Here is a tiny trained network, its code and every weight. The questions are about switching its units off for an input and a target symbol, where a switched-off unit gives its printed mean instead of its output.

import numpy as np


def w(rows, s, z=0):
    codes = np.array(rows[::2]) - 128.0
    scale = np.full(codes.shape[1], s)
    scale[-1] = z or s
    return codes * scale


def norm(h):
    return h / np.sqrt((h * h).mean(-1, keepdims=True) + 1e-5)


def f(y):
    return np.maximum(y, 0)


def softmax(a):
    e = np.exp(a - a.max(-1, keepdims=True))
    return e / e.sum(-1, keepdims=True)


def log_softmax(a):
    a = a - a.max(-1, keepdims=True)
    return a - np.log(np.exp(a).sum(-1, keepdims=True))


def net(x, mask):
    ids = ['αβγεζηθλσ'.index(c) for c in x.split()]
    T = len(ids)
    res = E[ids] + P[:T]
    r = norm(res)
    for j in range(3):
        rows = slice(3 * j, 3 * j + 3)
        q, k, v = (r @ M[0][rows].T for M in (Q, K, V))
        z = softmax(np.where(np.tri(T) > 0, q @ k.T / 3**0.5, -1e9)) @ v
        o = O[0][rows]
        res = res + np.where(mask[j], z, o[:, -1]) @ o[:, :-1]
    y = f(norm(res) @ A[0][:, :-1].T + A[0][:, -1])
    res = res + np.where(mask[3:7], y, B[0][:, -1]) @ B[0][:, :-1]
    return log_softmax(norm(res)[-1] @ U[:, :-1].T + U[:, -1])


Q, K, V, O, A, B = {}, {}, {}, {}, {}, {}
E = w([
[124,129,171,110,180],'α',
[55,52,242,151,121],'β',
[131,150,10,101,89],'γ',
[94,120,170,13,12],'ε',
[163,129,122,198,103],'ζ',
[211,144,128,23,190],'η',
[2,193,73,130,160],'θ',
[139,138,189,137,200],'λ',
[137,121,199,35,146],'σ',
],0.0067)
P = w([
[128,4,37,101,102],'0',
[156,125,118,197,134],'1',
[142,130,127,179,118],'2',
[131,140,136,159,114],'3',
[124,146,140,141,113],'4',
[116,146,135,124,113],'5',
[108,152,138,110,113],'6',
[102,152,137,101,116],'7',
[94,150,137,86,115],'8',
],0.0039)
Q[0] = w([
[89,201,71,175,238],'h1',
[5,177,199,140,113],'h1',
[133,174,116,59,220],'h1',
[105,190,114,167,162],'h2',
[71,139,151,157,175],'h2',
[186,162,144,106,170],'h2',
[43,172,88,172,181],'h3',
[100,111,226,137,131],'h3',
[94,89,118,153,89],'h3',
],0.019)
K[0] = w([
[200,2,100,156,135],'h1',
[40,42,74,125,125],'h1',
[153,90,112,38,182],'h1',
[174,74,116,142,129],'h2',
[125,68,128,111,108],'h2',
[120,128,86,127,165],'h2',
[82,150,107,162,166],'h3',
[112,120,184,135,125],'h3',
[118,84,112,156,119],'h3',
],0.021)
V[0] = w([
[123,247,90,139,215],'h1',
[120,92,2,130,102],'h1',
[152,159,153,25,34],'h1',
[25,132,86,82,212],'h2',
[67,227,156,133,55],'h2',
[121,106,123,117,159],'h2',
[182,87,167,139,177],'h3',
[60,90,132,34,181],'h3',
[85,197,154,113,97],'h3',
],0.006)
O[0] = w([
[200,69,99,52,177,5],'h1',
[210,221,155,103,37,157],'h1',
[79,208,45,67,127,121],'h1',
[187,28,124,182,78,95],'h2',
[87,59,161,86,47,86],'h2',
[133,135,114,135,126,133],'h2',
[170,173,187,102,109,145],'h3',
[196,166,188,255,200,198],'h3',
[176,94,91,138,121,138],'h3',
],0.0046,0.0029)
A[0] = w([
[138,154,61,211,38,34],'n1',
[97,177,147,154,173,1],'n2',
[191,122,25,244,38,184],'n3',
[225,62,190,119,76,39],'n4',
],0.011,0.0027)
B[0] = w([
[215,41,131,112,129,240],'n1',
[107,52,103,80,116,199],'n2',
[3,213,99,131,166,253],'n3',
[195,97,43,143,68,216],'n4',
],0.012,0.0054)
U = w([
[75,224,49,206,145,193],'α',
[81,82,223,203,96,151],'β',
[162,175,136,137,115,89],'γ',
[76,168,159,46,2,42],'ε',
[156,213,224,111,139,166],'ζ',
[214,179,132,68,230,76],'η',
[212,76,79,138,64,239],'θ',
[190,139,137,194,187,127],'λ',
[87,37,72,40,206,3],'σ',
],0.0084,0.0032)

Each question gives the input, a string of symbols that net reads in full, and the target symbol t.
The units are the heads (3 rows each of Q, K, V and O) and the neurons (one row each of A and B). Each row of codes is followed by its name. A weight is (code - 128) times the scale printed after its matrix; where a second scale follows, it is the last column's (O, A, B and U).
mask holds one flag per unit, heads first, then neurons. A switched-off unit (its flag False) gives its mean, the last column of its rows in O or B, instead of its output. The means were averaged over made-up inputs and are rounded, as every weight is.
A unit's drop is (log p(t) with every unit on - log p(t) with that unit switched off) / (log p(t) with every unit on - log p(t) with every unit switched off).
The circuit of an input: a set's keep is (log p(t) with only the set's units on - log p(t) with every unit switched off) / (log p(t) with every unit on - log p(t) with every unit switched off). Starting from all 7 units, units are removed one at a time, each time the one whose removal leaves the highest keep (on an exact tie, the one counted first), for as long as the keep stays at least 0.8.
circuit, biggest first: the units of the circuit, biggest drop first
most important unit: the unit with the biggest drop
top k neurons: the k neurons with the biggest drops, biggest first
which heads matter: for each layer, one digit per head in row order, 1 if its drop is at least 0.15 and else 0, layers parted by /
drop when u is switched off: that unit's drop, to one decimal
input λ β ζ θ η λ ζ α λ, target λ: circuit, biggest first -> (h2; n3; n1)
input β ε ε β α, target β: most important unit -> h1
input λ γ θ α, target λ: which heads matter -> 111
input ζ σ β λ λ β ζ, target σ: circuit, biggest first -> (n1; h3; n3)
input ε α ε θ η β α, target ε: which heads matter -> 100
input θ σ ζ β θ, target σ: top 3 neurons -> (n2; n1; n4)
input σ β γ θ σ, target θ: which heads matter -> 000
input ε σ ζ ζ β ζ λ σ λ, target ε: which heads matter -> 100
input θ ζ σ γ λ θ, target σ: top 3 neurons -> (n2; n4; n3)
input λ η ζ θ ε α ζ ε, target θ: circuit, biggest first -> (n4; h1)
input α α σ ε η γ ζ θ α, target α: top 2 neurons -> (n1; n2)
input ζ β λ β σ σ α, target ζ: circuit, biggest first -> (h1; n4)
input β σ γ β σ θ σ θ α, target β: circuit, biggest first -> (h1; n3; n1)
input ζ λ α, target ζ: circuit, biggest first -> (h1; h2; n4)
input λ θ β ζ α α λ σ, target θ: circuit, biggest first -> (h2; n4)
input ε ε λ, target ε: circuit, biggest first -> (h1; h3; n2)
input θ β γ η, target θ: circuit, biggest first -> (h2)
input σ σ ζ λ, target σ: top 3 neurons -> (n2; n3; n4)
input θ ε σ β, target θ: top 2 neurons -> (n4; n3)
input β ζ α ε λ, target β: top 3 neurons -> (n3; n2; n1)
input η ζ λ β α, target η: most important unit -> n3
input α γ γ α, target α: top 2 neurons -> (n3; n1)
input λ σ β ζ γ ε α, target λ: top 2 neurons -> (n3; n1)
input ε ζ α ζ, target σ: top 3 neurons -> (n1; n3; n4)
input θ ζ γ β, target θ: drop when n4 is switched off -> 0.4
input θ λ λ α λ, target θ: drop when n4 is switched off -> 0.7
